Here is a tiny trained network, its code and every weight. The questions are about switching its units off for an input and a target symbol, where a switched-off unit gives its printed mean instead of its output.

import numpy as np


def w(rows, s, z=0):
    codes = np.array(rows[::2]) - 128.0
    scale = np.full(codes.shape[1], s)
    scale[-1] = z or s
    return codes * scale


def softmax(a):
    e = np.exp(a - a.max(-1, keepdims=True))
    return e / e.sum(-1, keepdims=True)


def log_softmax(a):
    a = a - a.max(-1, keepdims=True)
    return a - np.log(np.exp(a).sum(-1, keepdims=True))


def net(x, mask):
    ids = ['ΔΘΦΩαγελπτ'.index(c) for c in x.split()]
    T = len(ids)
    res = E[ids] + P[:T]
    u = 0
    for l in range(3):
        r = res
        for j in range(3):
            rows = slice(2 * j, 2 * j + 2)
            q, k, v = (r @ M[l][rows].T for M in (Q, K, V))
            z = softmax(np.where(np.tri(T) > 0, q @ k.T / 2**0.5, -1e9)) @ v
            o = O[l][rows]
            res = res + np.where(mask[u + j], z, o[:, -1]) @ o[:, :-1]
        u += 3
    return log_softmax(res[-1] @ U[:, :-1].T + U[:, -1])


Q, K, V, O = {}, {}, {}, {}
E = w([
[144,124,172],'Δ',
[215,139,167],'Θ',
[130,82,206],'Φ',
[146,138,142],'Ω',
[45,66,90],'α',
[125,192,162],'γ',
[146,117,173],'ε',
[8,135,69],'λ',
[160,75,146],'π',
[116,156,202],'τ',
],0.018)
P = w([
[248,150,41],'0',
[87,134,255],'1',
[93,101,246],'2',
[89,93,231],'3',
[86,83,227],'4',
[82,79,235],'5',
[79,81,233],'6',
[72,83,227],'7',
[73,62,227],'8',
[71,63,222],'9',
[69,66,220],'10',
[70,56,222],'11',
[67,60,221],'12',
[69,56,220],'13',
],0.0076)
Q[0] = w([
[3,111,199],'0.h0',
[33,92,168],'0.h0',
[195,118,212],'0.h1',
[179,173,93],'0.h1',
[102,59,112],'0.h2',
[121,113,248],'0.h2',
],0.011)
K[0] = w([
[211,117,4],'0.h0',
[163,115,85],'0.h0',
[180,146,162],'0.h1',
[84,138,172],'0.h1',
[141,127,162],'0.h2',
[163,82,107],'0.h2',
],0.013)
V[0] = w([
[141,232,163],'0.h0',
[6,107,241],'0.h0',
[117,139,2],'0.h1',
[80,52,127],'0.h1',
[157,223,173],'0.h2',
[99,121,196],'0.h2',
],0.0076)
O[0] = w([
[228,213,49,125],'0.h0',
[134,226,251,84],'0.h0',
[132,197,2,2],'0.h1',
[59,145,132,137],'0.h1',
[160,190,55,128],'0.h2',
[151,220,182,196],'0.h2',
],0.0064,0.0067)
Q[1] = w([
[162,69,44],'1.h0',
[208,132,157],'1.h0',
[162,168,169],'1.h1',
[158,64,99],'1.h1',
[255,171,82],'1.h2',
[107,109,74],'1.h2',
],0.0087)
K[1] = w([
[55,114,187],'1.h0',
[163,88,140],'1.h0',
[107,161,110],'1.h1',
[133,90,180],'1.h1',
[85,139,251],'1.h2',
[91,81,90],'1.h2',
],0.011)
V[1] = w([
[3,126,233],'1.h0',
[64,34,211],'1.h0',
[151,43,170],'1.h1',
[71,155,142],'1.h1',
[248,249,124],'1.h2',
[199,233,75],'1.h2',
],0.0042)
O[1] = w([
[55,254,154,143],'1.h0',
[16,157,172,217],'1.h0',
[107,164,145,254],'1.h1',
[171,157,132,158],'1.h1',
[196,175,75,97],'1.h2',
[221,143,79,106],'1.h2',
],0.0053,0.0024)
Q[2] = w([
[135,60,171],'2.h0',
[67,165,89],'2.h0',
[234,146,192],'2.h1',
[166,103,1],'2.h1',
[107,164,93],'2.h2',
[36,167,85],'2.h2',
],0.011)
K[2] = w([
[159,19,77],'2.h0',
[56,138,147],'2.h0',
[243,86,18],'2.h1',
[56,251,116],'2.h1',
[131,201,107],'2.h2',
[166,199,32],'2.h2',
],0.011)
V[2] = w([
[114,255,20],'2.h0',
[173,78,38],'2.h0',
[40,173,188],'2.h1',
[150,76,43],'2.h1',
[79,65,184],'2.h2',
[82,219,155],'2.h2',
],0.0091)
O[2] = w([
[187,253,26,88],'2.h0',
[48,223,117,223],'2.h0',
[70,176,212,64],'2.h1',
[147,26,50,150],'2.h1',
[210,215,34,253],'2.h2',
[128,47,33,84],'2.h2',
],0.0063,0.011)
U = w([
[142,112,125,254],'Δ',
[52,184,80,71],'Θ',
[171,79,189,67],'Φ',
[93,111,79,156],'Ω',
[135,169,163,74],'α',
[154,186,87,48],'γ',
[138,103,127,235],'ε',
[164,210,138,68],'λ',
[39,60,113,65],'π',
[255,144,174,144],'τ',
],0.011,0.0058)

Each question gives the input, a string of symbols that net reads in full, and the target symbol t.
The units are the heads (2 rows each of Q, K, V and O). Each row of codes is followed by its name. A weight is (code - 128) times the scale printed after its matrix; where a second scale follows, it is the last column's (O and U).
mask holds one flag per head, layer by layer. A switched-off head (its flag False) gives its mean, the last column of its rows in O, instead of its output. The means were averaged over made-up inputs and are rounded, as every weight is.
A unit's drop is (log p(t) with every unit on - log p(t) with that unit switched off) / (log p(t) with every unit on - log p(t) with every unit switched off).
The circuit of an input: a set's keep is (log p(t) with only the set's units on - log p(t) with every unit switched off) / (log p(t) with every unit on - log p(t) with every unit switched off). Starting from all 9 units, units are removed one at a time, each time the one whose removal leaves the highest keep (on an exact tie, the one counted first), for as long as the keep stays at least 0.8.
units of the circuit, in order: the units of the circuit, biggest drop first
most important unit: the unit with the biggest drop
heads that matter: for each layer, one digit per head in row order, 1 if its drop is at least 0.15 and else 0, layers parted by /
drop of u: that unit's drop, to one decimal
input Θ Φ Φ ε τ, target Θ: heads that matter : 101 / 100 / 100
input α π τ γ Δ, target α: units of the circuit, in order : (2.h1; 0.h0; 1.h0)
input π Θ α ε Ω, target π: units of the circuit, in order : (2.h0; 0.h0; 0.h2)
input α Θ Δ Φ Θ Φ γ α γ γ τ, target α: heads that matter : 111 / 001 / 010
input γ τ Φ π Φ τ Θ τ, target γ: heads that matter : 110 / 101 / 110
input Θ Θ Φ Φ Φ α Φ Ω τ τ ε, target Θ: heads that matter : 100 / 100 / 100
input λ γ Δ ε Δ π π, target λ: most important unit : 0.h1
input α Ω α τ, target α: units of the circuit, in order : (2.h1; 0.h1; 0.h0; 1.h2)
input τ α γ Θ τ τ γ Ω, target τ: units of the circuit, in order : (0.h0; 2.h0)
input Θ ε π λ ε Δ Θ λ Φ ε Φ γ Δ γ, target Θ: heads that matter : 111 / 101 / 100
input α π Ω τ α α γ Θ π, target α: units of the circuit, in order : (2.h1; 1.h0; 0.h0)
input Ω τ γ λ ε τ, target Ω: heads that matter : 110 / 100 / 110
input α λ Φ α π Δ Ω γ Δ τ ε, target α: units of the circuit, in order : (2.h1; 0.h0; 1.h0)
input Φ Ω Θ τ Ω τ, target Φ: units of the circuit, in order : (2.h0)
input α Ω Ω Ω Φ α τ Ω, target α: units of the circuit, in order : (2.h1; 0.h0; 1.h2)
input Θ Δ Ω Θ Φ α Φ Φ ε, target Θ: units of the circuit, in order : (0.h0; 2.h0; 1.h0; 1.h2)
input γ γ τ Φ Φ γ Ω τ τ γ, target γ: heads that matter : 111 / 101 / 110
input Θ τ Δ π γ Φ γ π γ γ Φ Δ Ω, target Θ: heads that matter : 100 / 100 / 100
input Φ α τ π, target Φ: drop of 2.h0 : 1.5
input Φ α τ τ Θ Ω Θ Θ τ γ, target Φ: drop of 2.h0 : 1.4
input γ π Ω Φ α π τ α γ Φ Ω, target γ: drop of 2.h1 : 0.4
input Ω Δ Θ π, target Ω: most important unit : 2.h1
